Below is a small trained network, with its code and all its weights. Each question gives an input and a class and asks what happens when units are switched off, that is, made to give their printed mean instead of their output.

import numpy as np


def w(rows, s, z=0):
    codes = np.array(rows[::2]) - 128.0
    scale = np.full(codes.shape[1], s)
    scale[-1] = z or s
    return codes * scale


def norm(h):
    return h / np.sqrt((h * h).mean(-1, keepdims=True) + 1e-5)


def f(y):
    return np.maximum(y, 0)


def log_softmax(a):
    a = a - a.max(-1, keepdims=True)
    return a - np.log(np.exp(a).sum(-1, keepdims=True))


def net(x, mask):
    res = np.array(x, float).reshape(1, 7) / 4 @ E
    u = 0
    for l in range(3):
        y = f(norm(res) @ A[l][:, :-1].T + A[l][:, -1])
        res = res + np.where(mask[u : u + 7], y, B[l][:, -1]) @ B[l][:, :-1]
        u += 7
    return log_softmax(norm(res)[-1] @ U[:, :-1].T + U[:, -1])


A, B = {}, {}
E = w([
[140,131,108,63,24,186,147,194,53],'x0',
[4,122,165,81,151,95,133,160,88],'x1',
[139,178,71,87,126,123,176,85,150],'x2',
[168,54,236,135,138,108,156,211,82],'x3',
[142,173,113,177,149,145,222,81,29],'x4',
[151,139,126,183,54,182,111,103,240],'x5',
[78,54,180,38,115,64,132,155,75],'x6',
],0.0017)
A[0] = w([
[113,178,69,192,137,138,171,26,193,10],'0.n1',
[242,51,196,209,191,32,130,136,120,6],'0.n2',
[135,100,217,210,241,53,47,142,174,79],'0.n3',
[125,91,177,162,141,65,135,124,47,50],'0.n4',
[67,150,211,250,135,80,188,47,210,74],'0.n5',
[75,193,104,111,38,184,120,176,221,48],'0.n6',
[158,176,103,99,65,150,249,78,25,57],'0.n7',
],0.0021,0.002)
B[0] = w([
[139,137,111,102,100,146,108,64,115,222],'0.n1',
[31,65,217,136,202,200,14,115,140,197],'0.n2',
[147,104,184,129,108,188,158,169,80,249],'0.n3',
[152,139,80,176,193,190,155,96,128,184],'0.n4',
[153,132,123,127,129,235,62,55,106,240],'0.n5',
[119,75,187,182,253,131,113,122,90,206],'0.n6',
[143,62,191,127,151,129,116,213,104,223],'0.n7',
],0.0028,0.0014)
A[1] = w([
[73,150,121,126,185,76,143,115,117,101],'1.n1',
[105,172,144,135,167,133,170,121,71,26],'1.n2',
[215,190,23,179,140,152,102,118,178,3],'1.n3',
[129,183,97,179,68,175,99,154,252,73],'1.n4',
[92,75,205,127,119,55,167,202,85,85],'1.n5',
[74,138,177,192,121,116,132,107,173,91],'1.n6',
[127,169,112,103,155,90,167,94,50,106],'1.n7',
],0.0029,0.0017)
B[1] = w([
[171,123,109,119,69,122,152,169,148,177],'1.n1',
[129,112,96,116,145,72,166,160,120,166],'1.n2',
[112,175,78,117,87,124,149,57,147,229],'1.n3',
[113,103,112,182,252,104,194,123,86,245],'1.n4',
[152,176,45,124,109,151,119,38,159,253],'1.n5',
[165,121,151,121,123,190,72,110,97,173],'1.n6',
[132,99,119,143,159,124,152,186,138,194],'1.n7',
],0.0036,0.002)
A[2] = w([
[139,209,74,154,136,134,129,47,151,6],'2.n1',
[102,107,139,12,136,38,102,127,216,76],'2.n2',
[5,113,71,100,141,142,113,144,144,158],'2.n3',
[135,139,139,208,115,181,134,143,255,110],'2.n4',
[130,138,106,129,178,69,53,86,231,30],'2.n5',
[2,150,116,69,91,132,68,155,96,65],'2.n6',
[55,180,170,95,190,103,180,109,4,94],'2.n7',
],0.0035,0.0015)
B[2] = w([
[132,163,62,80,114,175,108,40,215,239],'2.n1',
[43,143,115,177,16,69,98,205,251,203],'2.n2',
[141,101,219,162,89,143,45,108,174,223],'2.n3',
[77,84,119,72,236,83,155,147,59,255],'2.n4',
[182,93,133,125,99,128,196,221,63,208],'2.n5',
[130,129,123,151,75,72,82,121,252,209],'2.n6',
[138,112,10,153,169,45,208,197,203,254],'2.n7',
],0.0035,0.0023)
U = w([
[190,137,170,84,19,185,146,167,36,117],'0',
[108,201,159,113,107,97,101,110,81,3],'1',
[116,194,185,114,92,112,104,102,69,24],'2',
[72,117,139,116,29,55,78,186,223,163],'3',
[142,183,62,137,151,187,119,2,171,159],'4',
[116,62,239,162,208,174,61,143,109,165],'5',
[144,107,69,136,196,81,232,184,90,174],'6',
],0.0078,0.0048)

Each question gives the input, the list of numbers given to net, and the class t.
The units are the neurons (one row each of A and B). Each row of codes is followed by its name. A weight is (code - 128) times the scale printed after its matrix; where a second scale follows, it is the last column's (A, B and U).
mask holds one flag per neuron, layer by layer. A switched-off neuron (its flag False) gives its mean, the last column of its row in B, instead of its output. The means were averaged over made-up inputs and are rounded, as every weight is.
A unit's drop is (log p(t) with every unit on - log p(t) with that unit switched off) / (log p(t) with every unit on - log p(t) with every unit switched off).
The circuit of an input: a set's keep is (log p(t) with only the set's units on - log p(t) with every unit switched off) / (log p(t) with every unit on - log p(t) with every unit switched off). Starting from the 12 units with the biggest drops (on a tie, the unit counted first), units are removed one at a time, each time the one whose removal leaves the highest keep (on an exact tie, the one counted first), for as long as the keep stays at least 0.8.
units of the circuit, in order: the units of the circuit, biggest drop first
top k neurons: the k neurons with the biggest drops, biggest first
k most important neurons of layer l: the k neurons of layer l with the biggest drops, biggest first
drop of u: that unit's drop, to one decimal
input [-2,4,0,-5,6,2,7], class 3: units of the circuit, in order -> 1.n4; 2.n6
input [6,4,-4,-5,5,0,-6], class 6: units of the circuit, in order -> 0.n7; 1.n5; 2.n7
input [0,-2,0,0,-8,6,-1], class 6: units of the circuit, in order -> 1.n4; 2.n4
input [-2,-2,4,5,3,3,4], class 5: units of the circuit, in order -> 0.n2
input [-3,0,3,-3,-4,7,3], class 5: top 2 neurons -> 0.n6; 1.n5
input [3,1,4,6,-1,0,8], class 3: top 2 neurons -> 2.n2; 1.n4
input [3,-6,-4,4,0,7,-2], class 6: units of the circuit, in order -> 2.n4; 1.n4
input [-4,1,-3,2,8,6,1], class 5: units of the circuit, in order -> 1.n5; 0.n2
input [0,0,1,0,-7,-2,-8], class 6: top 3 neurons -> 2.n5; 2.n4; 1.n5
input [8,2,-3,3,-5,2,-6], class 5: top 3 neurons -> 2.n7; 0.n6; 2.n5
input [8,7,-4,5,1,-4,8], class 3: top 2 neurons -> 2.n6; 1.n4
input [5,-6,7,6,1,-4,-7], class 0: 3 most important neurons of layer 2 -> 2.n7; 2.n4; 2.n1
input [3,1,-5,-6,-8,5,-5], class 5: 2 most important neurons of layer 1 -> 1.n5; 1.n4
input [-1,-4,-1,2,0,-4,1], class 5: top 2 neurons -> 0.n2; 1.n4
input [1,3,7,-8,2,-4,7], class 3: most important neuron of layer 1 -> 1.n4
input [-4,6,3,3,-1,3,-4], class 5: 2 most important neurons of layer 1 -> 1.n5; 1.n3
input [0,5,7,-5,4,-5,7], class 3: drop of 1.n4 -> 0.3
input [-6,-7,0,7,2,-2,-4], class 5: drop of 0.n2 -> 0.3
